Here is a tiny trained network, its code and every weight. The questions are about switching its units off for an input and a target symbol, where a switched-off unit gives its printed mean instead of its output.

import numpy as np


def w(rows, s, z=0):
    codes = np.array(rows[::2]) - 128.0
    scale = np.full(codes.shape[1], s)
    scale[-1] = z or s
    return codes * scale


def f(y):
    return np.maximum(y, 0)


def softmax(a):
    e = np.exp(a - a.max(-1, keepdims=True))
    return e / e.sum(-1, keepdims=True)


def log_softmax(a):
    a = a - a.max(-1, keepdims=True)
    return a - np.log(np.exp(a).sum(-1, keepdims=True))


def net(x, mask):
    ids = ['γδεηθλμξσω'.index(c) for c in x.split()]
    T = len(ids)
    res = E[ids] + P[:T]
    u = 0
    for l in range(3):
        r = res
        for j in range(2):
            rows = slice(2 * j, 2 * j + 2)
            q, k, v = (r @ M[l][rows].T for M in (Q, K, V))
            z = softmax(np.where(np.tri(T) > 0, q @ k.T / 2**0.5, -1e9)) @ v
            o = O[l][rows]
            res = res + np.where(mask[u + j], z, o[:, -1]) @ o[:, :-1]
        u += 2
        y = f(res @ A[l][:, :-1].T + A[l][:, -1])
        res = res + np.where(mask[u : u + 8], y, B[l][:, -1]) @ B[l][:, :-1]
        u += 8
    return log_softmax(res[-1] @ U[:, :-1].T + U[:, -1])


Q, K, V, O, A, B = {}, {}, {}, {}, {}, {}
E = w([
[122,109,131,156],'γ',
[123,110,143,164],'δ',
[122,105,132,172],'ε',
[124,111,145,164],'η',
[95,108,70,116],'θ',
[124,121,179,132],'λ',
[143,143,181,73],'μ',
[103,246,111,186],'ξ',
[201,91,63,143],'σ',
[38,129,164,96],'ω',
],0.011)
P = w([
[173,68,88,76],'0',
[159,91,101,96],'1',
[151,110,117,118],'2',
[138,136,122,134],'3',
[126,156,124,143],'4',
[121,178,121,152],'5',
[116,196,122,162],'6',
[115,211,122,171],'7',
[118,230,127,178],'8',
[118,238,127,185],'9',
[121,255,127,185],'10',
],0.0053)
Q[0] = w([
[133,132,126,125],'L0H0',
[104,95,122,149],'L0H0',
[19,136,152,71],'L0H1',
[128,206,117,2],'L0H1',
],0.018)
K[0] = w([
[130,138,127,119],'L0H0',
[117,81,136,143],'L0H0',
[77,100,248,107],'L0H1',
[211,85,218,37],'L0H1',
],0.016)
V[0] = w([
[118,214,102,163],'L0H0',
[132,2,162,79],'L0H0',
[125,123,116,119],'L0H1',
[140,146,178,154],'L0H1',
],0.011)
O[0] = w([
[81,217,104,154,55],'L0H0',
[197,2,177,93,253],'L0H0',
[128,126,137,136,165],'L0H1',
[123,137,101,78,14],'L0H1',
],0.007,0.00066)
A[0] = w([
[103,103,8,111,81],'L0N0',
[112,116,254,187,154],'L0N1',
[175,155,118,126,89],'L0N2',
[123,100,130,223,7],'L0N3',
[123,121,198,176,127],'L0N4',
[111,86,138,114,70],'L0N5',
[170,157,77,109,121],'L0N6',
[104,99,126,122,218],'L0N7',
],0.0098,0.0019)
B[0] = w([
[195,208,2,23,251],'L0N0',
[130,182,3,4,247],'L0N1',
[140,145,142,155,144],'L0N2',
[101,119,5,82,155],'L0N3',
[152,160,59,77,184],'L0N4',
[66,92,178,142,176],'L0N5',
[132,145,124,172,174],'L0N6',
[80,122,109,83,224],'L0N7',
],0.0098,0.0022)
Q[1] = w([
[139,154,63,30],'L1H0',
[72,145,4,140],'L1H0',
[80,106,105,148],'L1H1',
[116,124,112,140],'L1H1',
],0.039)
K[1] = w([
[129,180,229,79],'L1H0',
[100,253,87,152],'L1H0',
[141,174,156,78],'L1H1',
[135,152,135,117],'L1H1',
],0.033)
V[1] = w([
[94,101,98,164],'L1H0',
[143,57,2,243],'L1H0',
[113,88,73,144],'L1H1',
[141,177,197,115],'L1H1',
],0.0093)
O[1] = w([
[90,66,108,172,85],'L1H0',
[5,43,3,210,4],'L1H0',
[110,110,48,156,190],'L1H1',
[150,160,230,94,37],'L1H1',
],0.0061,0.0042)
A[1] = w([
[121,116,165,157,117],'L1N0',
[153,120,197,114,108],'L1N1',
[93,36,254,211,138],'L1N2',
[98,98,201,164,115],'L1N3',
[115,110,164,144,77],'L1N4',
[97,104,186,156,6],'L1N5',
[54,86,197,169,2],'L1N6',
[89,20,215,198,80],'L1N7',
],0.0095,0.0029)
B[1] = w([
[125,131,123,125,128],'L1N0',
[115,120,67,144,249],'L1N1',
[174,106,252,126,131],'L1N2',
[127,117,129,118,128],'L1N3',
[140,112,133,122,128],'L1N4',
[99,100,86,145,128],'L1N5',
[120,95,76,172,128],'L1N6',
[150,123,195,171,136],'L1N7',
],0.017,0.0021)
Q[2] = w([
[165,255,43,78],'L2H0',
[144,145,116,28],'L2H0',
[94,193,138,135],'L2H1',
[74,57,227,127],'L2H1',
],0.03)
K[2] = w([
[71,252,120,180],'L2H0',
[70,160,188,109],'L2H0',
[72,146,179,163],'L2H1',
[107,25,153,30],'L2H1',
],0.025)
V[2] = w([
[196,132,116,227],'L2H0',
[5,146,177,115],'L2H0',
[167,129,124,174],'L2H1',
[74,128,132,55],'L2H1',
],0.02)
O[2] = w([
[72,165,180,47,1],'L2H0',
[142,3,140,191,63],'L2H0',
[158,96,96,102,103],'L2H1',
[85,183,176,173,184],'L2H1',
],0.014,0.0062)
A[2] = w([
[77,23,185,108,50],'L2N0',
[32,74,169,193,115],'L2N1',
[166,9,176,109,115],'L2N2',
[135,67,245,51,141],'L2N3',
[218,182,218,117,1],'L2N4',
[94,134,71,40,70],'L2N5',
[2,144,82,195,92],'L2N6',
[80,64,189,79,226],'L2N7',
],0.0083,0.0086)
B[2] = w([
[232,130,17,85,169],'L2N0',
[216,147,118,121,181],'L2N1',
[95,174,163,138,206],'L2N2',
[92,184,98,185,175],'L2N3',
[154,7,230,36,191],'L2N4',
[160,79,121,158,254],'L2N5',
[51,94,102,116,203],'L2N6',
[73,88,244,154,221],'L2N7',
],0.02,0.0069)
U = w([
[124,119,123,127,125],'γ',
[137,254,93,132,127],'δ',
[153,169,129,78,226],'ε',
[131,147,99,119,74],'η',
[110,50,126,116,87],'θ',
[166,150,100,174,164],'λ',
[101,175,150,144,130],'μ',
[84,156,58,105,191],'ξ',
[162,89,58,90,3],'σ',
[129,149,100,121,66],'ω',
],0.0076,0.0047)

Each question gives the input, a string of symbols that net reads in full, and the target symbol t.
The units are the heads (2 rows each of Q, K, V and O) and the neurons (one row each of A and B). Each row of codes is followed by its name. A weight is (code - 128) times the scale printed after its matrix; where a second scale follows, it is the last column's (O, A, B and U).
mask holds one flag per unit, layer by layer, with each layer's heads first. A switched-off unit (its flag False) gives its mean, the last column of its rows in O or B, instead of its output. The means were averaged over made-up inputs and are rounded, as every weight is.
A unit's drop is (log p(t) with every unit on - log p(t) with that unit switched off) / (log p(t) with every unit on - log p(t) with every unit switched off).
The circuit of an input: a set's keep is (log p(t) with only the set's units on - log p(t) with every unit switched off) / (log p(t) with every unit on - log p(t) with every unit switched off). Starting from the 12 units with the biggest drops (on a tie, the unit counted first), units are removed one at a time, each time the one whose removal leaves the highest keep (on an exact tie, the one counted first), for as long as the keep stays at least 0.8.
circuit, biggest first: the units of the circuit, biggest drop first
unit that matters most: the unit with the biggest drop
top k neurons: the k neurons with the biggest drops, biggest first
k most important neurons of layer l: the k neurons of layer l with the biggest drops, biggest first
heads that matter: for each layer, one digit per head in row order, 1 if its drop is at least 0.15 and else 0, layers parted by /
input μ θ γ, target ε: circuit, biggest first : [L1H0; L2H0; L2N4]
input θ θ θ ω δ θ μ δ η, target ε: circuit, biggest first : [L1H0; L2N4; L2H0]
input μ μ ε, target ε: top 2 neurons : [L2N4; L1N1]
input θ θ γ μ θ μ σ, target σ: unit that matters most : L2H1
input μ ω ω θ μ ω γ λ θ θ, target δ: heads that matter : 10 / 00 / 10
input δ θ ω γ μ δ θ ω γ, target λ: heads that matter : 00 / 00 / 10
input θ λ θ λ θ μ, target ε: top 2 neurons : [L2N4; L0N1]
input θ γ θ λ δ θ θ δ ε, target ξ: heads that matter : 10 / 10 / 00
input θ θ ξ γ θ ω, target θ: top 3 neurons : [L2N7; L2N5; L0N7]
input η γ θ θ θ σ μ μ, target σ: circuit, biggest first : [L2H1; L0N1; L2N7]
input θ γ θ θ θ μ θ γ, target ε: circuit, biggest first : [L1H0; L2N4; L2H0]
input θ η γ θ δ θ ω γ γ, target λ: top 2 neurons : [L0N1; L0N3]
input γ δ μ θ δ ξ θ γ θ, target θ: 2 most important neurons of layer 2 : [L2N7; L2N5]
input θ ω μ μ θ ε, target ε: top neuron : [L0N1]
input γ θ δ μ θ δ θ θ λ θ ε, target δ: circuit, biggest first : [L2N4; L2H0]
input μ θ θ μ ξ θ θ σ σ, target θ: heads that matter : 10 / 10 / 11
input μ γ θ θ ω θ μ θ ξ, target θ: heads that matter : 10 / 10 / 10
input σ μ μ ε λ σ θ δ μ λ θ, target ε: top 2 neurons : [L0N0; L2N4]
input σ γ θ, target σ: circuit, biggest first : [L2H1; L0N6; L2N7; L1H1]
input η δ δ θ γ μ ε θ η, target ξ: unit that matters most : L0H0
input θ η θ, target ξ: heads that matter : 00 / 10 / 01
input μ θ μ ω θ δ, target λ: heads that matter : 00 / 00 / 10
